Here is a tiny trained network, its code and every weight. The questions are about switching its units off for an input and a class, where a switched-off unit gives its printed mean instead of its output.

import numpy as np


def w(rows, s, z=0):
    codes = np.array(rows[::2]) - 128.0
    scale = np.full(codes.shape[1], s)
    scale[-1] = z or s
    return codes * scale


def norm(h):
    return h / np.sqrt((h * h).mean(-1, keepdims=True) + 1e-5)


def f(y):
    return np.maximum(y, 0)


def log_softmax(a):
    a = a - a.max(-1, keepdims=True)
    return a - np.log(np.exp(a).sum(-1, keepdims=True))


def net(x, mask):
    res = np.array(x, float).reshape(1, 2) / 4 @ E
    u = 0
    for l in range(2):
        y = f(norm(res) @ A[l][:, :-1].T + A[l][:, -1])
        res = res + np.where(mask[u : u + 10], y, B[l][:, -1]) @ B[l][:, :-1]
        u += 10
    return log_softmax(norm(res)[-1] @ U[:, :-1].T + U[:, -1])


A, B = {}, {}
E = w([
[125,38,155,252,82,86,97],'x0',
[139,255,124,208,43,215,206],'x1',
],0.0071)
A[0] = w([
[88,194,210,182,99,129,2,134],'0.n0',
[153,92,94,152,212,105,127,152],'0.n1',
[219,125,146,153,100,83,96,112],'0.n2',
[110,94,136,84,114,127,130,123],'0.n3',
[137,174,83,89,152,140,80,142],'0.n4',
[98,11,207,152,142,120,154,108],'0.n5',
[116,160,88,211,162,102,136,79],'0.n6',
[23,61,127,118,175,174,87,8],'0.n7',
[176,206,116,134,151,172,146,146],'0.n8',
[68,60,138,188,135,104,130,84],'0.n9',
],0.0079,0.011)
B[0] = w([
[136,119,108,127,156,189,138,200],'0.n0',
[83,107,151,90,95,143,121,214],'0.n1',
[147,119,109,131,143,192,138,163],'0.n2',
[110,158,162,156,155,123,150,163],'0.n3',
[152,137,135,166,144,152,111,211],'0.n4',
[121,211,125,106,109,81,141,219],'0.n5',
[107,111,147,88,103,132,129,146],'0.n6',
[87,133,141,239,100,121,6,128],'0.n7',
[111,80,124,134,165,96,125,253],'0.n8',
[187,95,119,155,120,202,110,186],'0.n9',
],0.012,0.0057)
A[1] = w([
[197,230,72,39,161,137,183,23],'1.n0',
[53,148,192,199,127,178,171,236],'1.n1',
[193,48,147,197,57,131,147,58],'1.n2',
[107,169,118,254,79,118,177,71],'1.n3',
[143,205,132,136,37,186,248,79],'1.n4',
[70,222,148,129,118,134,251,3],'1.n5',
[118,247,128,61,95,179,120,75],'1.n6',
[152,126,146,143,23,145,218,134],'1.n7',
[245,82,161,222,52,110,145,27],'1.n8',
[129,178,95,29,171,138,187,8],'1.n9',
],0.011,0.0055)
B[1] = w([
[78,206,50,215,45,218,111,183],'1.n0',
[186,128,155,81,185,173,219,244],'1.n1',
[145,226,98,205,112,204,181,196],'1.n2',
[70,114,130,106,94,82,12,208],'1.n3',
[87,94,186,71,150,24,101,217],'1.n4',
[98,67,158,72,120,53,25,173],'1.n5',
[193,123,94,166,185,220,197,166],'1.n6',
[175,26,153,84,161,43,93,192],'1.n7',
[63,213,21,189,66,179,115,191],'1.n8',
[126,146,107,241,24,82,128,181],'1.n9',
],0.011)
U = w([
[24,226,52,252,80,238,52,181],'0',
[2,40,240,39,126,11,10,233],'1',
[181,93,211,84,236,232,205,240],'2',
[213,115,165,113,28,56,149,7],'3',
[218,118,158,101,15,49,156,7],'4',
[208,102,157,118,30,51,160,7],'5',
[201,142,171,135,80,58,128,7],'6',
],0.016,0.013)

Each question gives the input, the list of numbers given to net, and the class t.
The units are the neurons (one row each of A and B). Each row of codes is followed by its name. A weight is (code - 128) times the scale printed after its matrix; where a second scale follows, it is the last column's (A, B and U).
mask holds one flag per neuron, layer by layer. A switched-off neuron (its flag False) gives its mean, the last column of its row in B, instead of its output. The means were averaged over made-up inputs and are rounded, as every weight is.
A unit's drop is (log p(t) with every unit on - log p(t) with that unit switched off) / (log p(t) with every unit on - log p(t) with every unit switched off).
The circuit of an input: a set's keep is (log p(t) with only the set's units on - log p(t) with every unit switched off) / (log p(t) with every unit on - log p(t) with every unit switched off). Starting from the 12 units with the biggest drops (on a tie, the unit counted first), units are removed one at a time, each time the one whose removal leaves the highest keep (on an exact tie, the one counted first), for as long as the keep stays at least 0.8.
units of the circuit, in order: the units of the circuit, biggest drop first
most important unit: the unit with the biggest drop
top k neurons: the k neurons with the biggest drops, biggest first
top k neurons in layer l: the k neurons of layer l with the biggest drops, biggest first
drop when u is switched off: that unit's drop, to one decimal
input [2,3], class 2: units of the circuit, in order -> 1.n1
input [-6,7], class 1: top 3 neurons -> 1.n5; 1.n4; 1.n2
input [-2,-3], class 2: top 3 neurons -> 0.n3; 1.n3; 1.n4
input [-3,2], class 2: top 2 neurons in layer 0 -> 0.n5; 0.n8
input [3,0], class 2: top 2 neurons in layer 0 -> 0.n9; 0.n0
input [4,5], class 1: top 4 neurons -> 0.n9; 1.n4; 1.n3; 1.n7
input [-8,-8], class 0: top 2 neurons -> 0.n8; 1.n4
input [0,3], class 2: top 2 neurons -> 0.n5; 0.n8
input [2,-2], class 2: top 2 neurons -> 1.n6; 0.n1
input [6,8], class 1: top 3 neurons -> 1.n4; 1.n3; 1.n7
input [3,-1], class 2: top 4 neurons in layer 0 -> 0.n1; 0.n8; 0.n5; 0.n9
input [0,0], class 2: top 2 neurons in layer 0 -> 0.n5; 0.n9
input [-3,-2], class 2: top 2 neurons in layer 1 -> 1.n8; 1.n0
input [2,1], class 2: most important unit -> 0.n0
input [-3,4], class 1: drop when 1.n5 is switched off -> 0.1
input [1,-2], class 2: drop when 1.n6 is switched off -> 0.8
input [-1,3], class 2: drop when 0.n8 is switched off -> 0.8
